Each row has a class, written after it.
-16, 94, 241, 78, -147, -316, -94, -302, -98, -137, -125, 36, 127, 187, -406, 49, 345, -202, -78, -322, -222, -291, 669, 761, 137, 216, -63, 142, -3, 88, -12, -66 : P
-388, -347, -332, -46, 123, 377, -309, -94, -161, -277, 237, 49, -215, 56, -137, -342, -153, -260, 583, -48, 127, -75, 34, -146, -56, 373, 161, 210, -72, -159, 469, -193 : P
70, -52, 257, -45, -77, -50, -68, -48, -45, 39, -94, -57, -10, 144, 204, 235, 236, 42, -238, 98, 26, 13, -67, 218, -103, 59, -170, 20, -53, 446, -193, 146 : G
-34, 220, -24, -56, 128, 141, -227, -70, -58, 70, -198, 95, 65, -115, -191, -87, -191, -118, 555, -16, 308, -208, -439, 1, 17, -95, -93, -9, -109, -225, 208, -169 : C
143, 195, 90, -241, 205, -393, -319, -374, -173, -62, -176, 30, 209, -342, -521, -397, 367, -83, -138, -145, 90, -269, 296, 740, -20, 277, -78, 87, 412, -110, -93, 68 : Q
239, -318, 455, 15, -454, -312, 63, -188, -39, -136, 321, -50, -128, 72, 110, -373, 287, 125, -305, -484, -615, -169, 899, 290, 189, -134, 162, 73, 225, 348, 50, 117 : Q
-30, -84, 509, -168, -50, -229, 117, -405, -299, -266, 131, 252, 54, 83, -198, -527, 183, 312, 76, -385, -254, -318, 605, 589, -113, 200, 220, 215, 493, 100, 28, 48 : A
-356, -221, 222, 159, 37, -558, 11, -114, 83, -215, 399, 36, -457, 413, -213, -381, 126, -199, -6, -389, -415, -376, 608, 393, 262, 474, 582, 171, -50, 103, 368, -115 : J
45, 308, 320, 106, -165, 186, -128, -11, -110, -29, -61, 223, 103, -298, 70, 112, 23, 366, 344, 92, 414, -182, -501, -77, 84, -132, -368, -295, 147, -37, 174, -43 : G
-59, -129, -220, 55, -218, 81, 191, -223, 118, 68, 27, -135, -101, 37, -159, -72, -97, -415, -184, 51, -63, 101, 16, -220, 128, -217, 116, 96, -489, -427, 148, -160 : P
-116, -158, 257, -144, 333, -254, -98, -165, -85, 261, 195, -129, 34, 240, -358, -77, 134, -371, 145, -347, -194, -321, 153, 459, -16, 278, 163, 260, 230, -25, -26, 313 : Q
-244, -19, -296, -37, 150, -225, -208, -299, -374, -382, -303, 14, -371, 461, -428, -384, 302, 232, -43, -179, 37, -358, 184, 426, -147, 613, 319, 84, 110, 290, 128, -168 : T
26, 165, 320, 62, 53, 17, -33, -294, -27, -93, -49, 117, 35, -149, 51, -36, -23, 314, 101, -121, 154, -84, -150, -65, 53, 23, -167, -106, 144, 72, 213, 81 : Q
48, 89, 452, -122, -104, 203, -31, -384, 71, -42, -29, 189, -106, -429, -60, 26, 104, -11, 179, 44, 95, -202, -104, -33, 73, 15, -259, 0, 33, -207, 287, 162 : C
-17, 1, -23, -23, 48, -261, 23, 141, -66, 356, 606, -34, 200, 593, -461, -65, 81, -694, 27, -575, -283, -148, 258, 305, -114, 247, 457, 388, 26, -581, -286, 135 : E
110, 212, 80, -118, 178, 41, -137, 21, 64, 62, 4, -35, 124, -25, 123, 78, 59, -108, -191, 41, 197, -27, -359, -265, -140, -80, -10, 37, -135, -58, -29, 236 : Z
-109, 76, 431, -30, 215, -355, -117, 217, -140, 18, 142, 13, 144, 77, 308, -32, 245, -331, 288, -475, 61, -143, 256, 548, -19, 160, 225, 333, 61, 28, -137, 176 : N
11, -262, -58, -76, -311, -38, 112, -303, 188, -158, 54, 92, -294, -45, -275, -302, 121, 173, -291, 228, -199, -52, -7, -8, 59, 76, 80, -126, 10, 73, 193, -170 : E
2, -159, -135, -195, -288, 140, -131, -586, 16, -245, -120, -14, -187, -18, -267, -313, 213, -60, 120, -117, -184, -163, 35, -3, -18, 65, 59, 21, -198, 21, 468, 19 : G
99, -330, 125, -278, -399, 172, 279, -481, 81, -130, 298, 89, -205, -480, -154, -712, 133, 233, -228, 36, -172, 12, 270, 54, 110, -326, -48, -158, 49, -395, 319, -116 : E
-79, 67, -32, 210, 23, -65, 74, -299, -45, -193, 98, 126, -173, -103, -24, -381, 77, -2, 19, -412, -90, -7, 331, -50, 115, 31, 72, -52, -5, -230, 364, 169 : Q
41, 224, -361, -130, -215, 239, 36, 336, 49, -183, -289, -68, -87, 170, -43, -81, -85, 127, 96, 342, 178, -193, -39, -92, -161, -69, -192, -214, -115, 2, -268, -267 : P
3, 16, -100, -27, 275, -199, -183, 327, 39, 147, 702, -43, -17, 475, -178, -145, 121, -361, -116, -451, -136, -122, 254, 245, 55, 25, 116, -67, -31, -172, -139, 394 : A
62, 167, -296, -57, -107, 27, 61, 175, 233, -78, -38, -56, 56, 409, -9, 67, 122, -5, -223, 28, 26, 41, -304, -130, -128, -81, 109, -68, -252, -52, -179, -28 : Z
107, 6, 403, -287, 84, -169, -349, -279, -288, 57, -379, -238, -28, -274, 73, 187, 165, -136, 141, -46, 35, -208, 566, 711, -56, 237, -222, 205, 392, 271, -43, -18 : A
8, 94, 152, 27, 73, -128, -101, 68, -76, 33, 91, 11, 13, 344, -33, -261, 225, -105, -135, -133, 115, -374, -308, 241, 136, -152, 25, 54, -217, 292, -341, 275 : N
-177, 110, 68, -46, 379, 72, -233, 316, -359, 82, -134, -20, 246, 50, 3, 302, -223, -2, 554, 26, 442, -83, -219, 170, -96, 147, -13, 189, 187, -39, -128, -220 : J
-355, -154, 651, -57, 585, -55, 152, 167, -86, 272, 626, 8, 345, -209, 138, -84, 79, -49, 56, -118, 137, -123, -50, -46, 146, 187, -108, 300, 220, 93, -324, 451 : C
-72, 202, -355, 44, 150, -277, -52, -67, 102, 38, 294, -93, -118, 332, -522, -503, -317, -167, -223, -223, -74, -302, 152, -43, 93, 46, 392, -63, 6, -285, 84, -304 : E
33, 162, -206, 74, 68, 50, 25, 356, 197, -146, 324, -6, 147, 77, 169, -239, -92, -13, -322, -95, 48, 17, 136, -329, 51, -276, 16, -94, -99, 32, -188, 27 : E
73, -366, 213, -128, -224, 201, -195, -257, -129, -16, -17, 35, 48, -43, -55, -68, 231, 48, 52, 242, -56, -30, -140, 163, -36, -7, -116, 78, 27, 54, 255, -90 : A
-194, -25, 355, -94, 313, 201, -78, -14, -189, 161, 511, 134, -38, -366, -238, -63, 202, -29, 201, -231, 192, -284, 19, 185, 234, 214, -220, 111, 448, -220, -189, 298 : N
52, -1, 221, -23, -176, 142, -1, -280, -51, -144, -193, 193, -115, -252, -61, 77, -39, 253, 215, 13, 2, -109, 43, 188, 113, -133, -187, -118, 128, 136, 164, -10 : P
24, -269, -366, -259, -110, 286, 44, -290, 266, 38, -163, -40, -227, -124, -507, -330, -340, -277, 148, 281, -112, -21, -110, -157, -40, -232, 11, 6, -236, -343, 297, -451 : Q
64, 128, 300, 95, -113, -130, -69, -50, 252, 71, 188, 150, -415, 68, 217, 300, -89, -192, -69, -207, -336, 43, 334, 102, -13, 106, 145, 23, 185, 64, 192, -148 : Z
-65, -63, -66, 124, 80, -130, 101, 164, 91, -50, 450, -16, 155, 638, -211, -108, -46, 144, -424, -81, -131, -140, -40, 39, 80, -95, 236, -96, 75, 26, -126, 79 : T
0, -163, -121, 400, -344, -314, 37, -150, 188, -97, 97, -56, -557, 584, -67, 156, 139, 89, -263, -451, -613, 83, 637, 21, -37, 592, 423, -71, 267, 58, 487, -323 : A
-67, -101, 255, 185, -133, 195, 128, -230, -58, -117, 59, 130, -288, -304, 160, 72, -250, 297, 79, -67, 9, -13, 153, -184, 263, -146, -6, -102, -18, 1, 326, -17 : P
103, 313, -5, 3, 88, -332, -190, 92, -297, -121, -152, 66, -55, 154, -276, -233, 76, 22, -20, -242, -62, -312, 789, 616, -316, 468, 67, -3, 584, -85, -123, -76 : Z
357, 400, -101, 100, -311, -254, -59, -133, 61, -104, -242, -89, 39, 342, 69, -68, 68, 32, -124, -452, -77, -5, 130, -166, -261, 1, 33, -138, 101, 37, 84, -7 : G
-35, 110, 755, -182, 509, -356, -75, -131, -29, 369, -68, 85, 195, -127, 22, 129, 543, -121, -165, -143, -8, -226, -365, 450, -15, 64, 25, 277, 9, 224, -121, 309 : C
29, 137, -166, 208, -226, -58, 209, 343, 79, -182, 62, 125, 46, 82, -37, -3, 80, 8, -410, 69, 5, -5, 249, 56, 140, -282, 5, -126, -176, -71, -319, -74 : P
-49, -169, 58, -195, 215, -239, 14, -86, -214, 48, 192, -184, 245, -121, -313, -218, 141, 147, -405, 59, -68, -205, 334, 436, 184, 30, -13, 28, 158, 229, -382, 320 : T
-27, -162, -143, 256, 21, -395, -217, -217, 50, -42, 158, -54, 41, 378, -356, -387, 181, -532, -6, -527, -286, -96, 284, 223, 161, -31, 265, 84, -241, -191, 551, -9 : J
-33, -47, -103, 215, -37, 94, -29, 95, 172, 39, 108, -15, -7, 38, -46, 193, -34, -28, -11, 81, -8, 112, -110, -300, 150, 30, -104, -100, 140, -172, 173, -78 : Z
-62, 92, -493, -109, 103, 114, -1, 87, -24, 40, 178, -219, 83, 42, 90, -191, -241, -211, -23, 109, 74, 166, -34, -356, 129, -331, 53, -56, -346, -260, -56, 3 : E
-110, 113, 732, -81, 1, -1, -29, 21, -200, -209, 146, 166, 72, -282, 319, 330, 359, 496, -72, 59, 266, -217, 71, 368, 178, 74, -324, -46, 434, 494, -260, 248 : G
-10, -140, 170, -183, -409, -61, 118, -498, 163, -300, -80, 163, -162, 19, -482, -334, 127, -221, 131, -237, -182, -215, 489, 464, -93, 171, 100, 209, 106, -292, 263, -408 : A
-51, -112, 127, 276, -388, -19, 88, -87, 48, -249, 256, 86, -173, 290, 171, 5, 136, 32, 39, -536, -406, 12, 721, 158, 111, 104, 135, 32, 71, 97, 263, -96 : E
2, 277, -102, 0, -167, 197, -14, 170, -138, -390, -338, 287, -4, -72, 74, -85, 45, 356, 262, 49, 214, -44, 70, 59, -148, -49, -117, -103, -102, 32, -1, -362 : T
71, 275, -180, 125, -36, 101, -174, 26, -26, -177, -98, 163, -23, -15, -104, -192, -81, -1, 412, -288, 191, -93, 5, -48, -29, 51, -113, -124, 64, -241, 168, -68 : P
23, -171, -161, -29, -241, 162, 148, -105, 3, -362, -138, 61, 104, 117, -97, -5, -100, 272, 24, 6, -1, 149, 211, 24, -41, -89, -90, 2, 64, 160, -51, -193 : J
70, -8, 288, 29, -99, 123, -123, -249, 276, 28, -31, -17, -99, -83, -11, 274, -28, 36, 138, 74, -121, -60, -10, 29, 175, -102, -355, -222, 110, 45, 466, -112 : J
161, -25, -101, -126, -186, -184, 190, -330, 198, -118, 6, -107, 57, 275, -319, -364, 142, -185, -621, -279, -333, -142, 450, 279, -49, -259, 196, 82, -223, 7, -114, 42 : A
323, 303, 55, -198, -113, 26, -222, 287, 119, -129, -56, -70, 170, 23, 71, -206, -44, -19, -153, 98, 272, -250, -14, -95, -270, -259, -235, -191, 78, -7, -100, -39 : Z
-262, 280, 290, 290, 434, -123, -80, 139, -48, 64, 210, 216, -45, -147, 36, 172, -167, -31, 320, -318, 204, -166, 0, 50, 338, 48, -65, 0, 192, 48, 23, 125 : C
80, -316, 439, 176, -345, -103, -38, -323, -136, -267, 54, 13, -167, 61, 337, -5, 591, 210, -425, -344, -345, 18, 625, 283, 125, -22, -144, -4, -40, 627, 238, 265 : A
-49, 167, -23, 106, -153, 318, -49, 44, -340, -210, 118, 181, -177, -201, 139, -106, -185, 305, 231, -141, 255, -73, 206, 6, 60, -97, -116, -113, 95, -57, -9, -146 : J
-89, 8, -6, -190, 104, 276, 94, 24, 53, 98, 63, 92, 38, -260, -179, 61, 2, -5, 70, 380, 199, -14, -313, -5, 93, -124, -310, -61, 84, -169, -246, 68 : G
87, 53, 39, -70, -16, -67, 93, 429, -16, -96, 35, -14, 187, 188, 31, 21, 31, 283, -76, -29, 25, -116, 89, -14, -34, -132, -27, -57, 214, 281, -408, -27 : N
-272, 35, -203, 238, 191, 137, 46, 242, 94, -146, 215, 222, -5, 49, -52, -121, -125, 138, 10, 88, 208, 23, -258, -170, 106, 91, 109, -41, -29, -70, -24, -151 : G
146, 70, -56, -56, -377, 31, 123, -481, -8, -57, -189, -5, -152, 58, -354, -282, -124, -84, 201, -267, -287, -147, 463, 251, 50, -197, -48, -44, -16, -291, 243, -276 : J
-183, -318, 448, 99, 92, -514, -32, -264, 119, -66, 242, 71, -265, 377, -193, -249, 477, -139, -322, -383, -413, -288, 342, 626, 108, 461, 442, 251, 36, 266, 220, 49 : P
22, 173, -59, 110, -163, -38, 69, 277, 77, -44, -111, -33, 102, 280, -41, 275, 31, 263, -341, 250, 34, -114, -68, 68, -65, 46, -32, -128, 202, 244, -351, -189 : Z
-36, 45, 84, 162, -273, -143, -195, -405, 107, -95, -52, -95, -76, 290, -208, 343, -204, -385, 278, -511, -227, -154, 446, 281, 80, 344, 218, 270, 124, 61, 275, -281 : N
157, 5, -137, -107, -114, 303, -139, -287, 123, -63, -90, 54, -136, -13, -182, -104, -8, -131, 107, -121, 8, 39, 54, 19, -185, -65, -261, -103, 79, -206, 298, -114 : G
91, -72, -418, -142, 62, -96, -66, -173, 85, -193, 114, -159, -420, -149, 89, -307, -141, -85, -276, -72, -242, 164, 443, -326, 110, -31, 264, -56, -129, -54, 217, 149 : J
-150, -51, 305, -187, 78, -91, -9, -163, -78, 123, 55, 39, 29, -73, -509, 4, 166, -27, 144, 134, -92, -439, 196, 803, 260, 116, -210, 18, 382, 43, -268, 33 : P
165, 53, -85, 93, -83, -70, 47, -68, -38, -154, -108, 178, 43, -31, -132, -220, 14, 369, -63, -71, -250, 79, 262, -202, -117, 51, 10, -149, 344, 25, 182, -131 : P
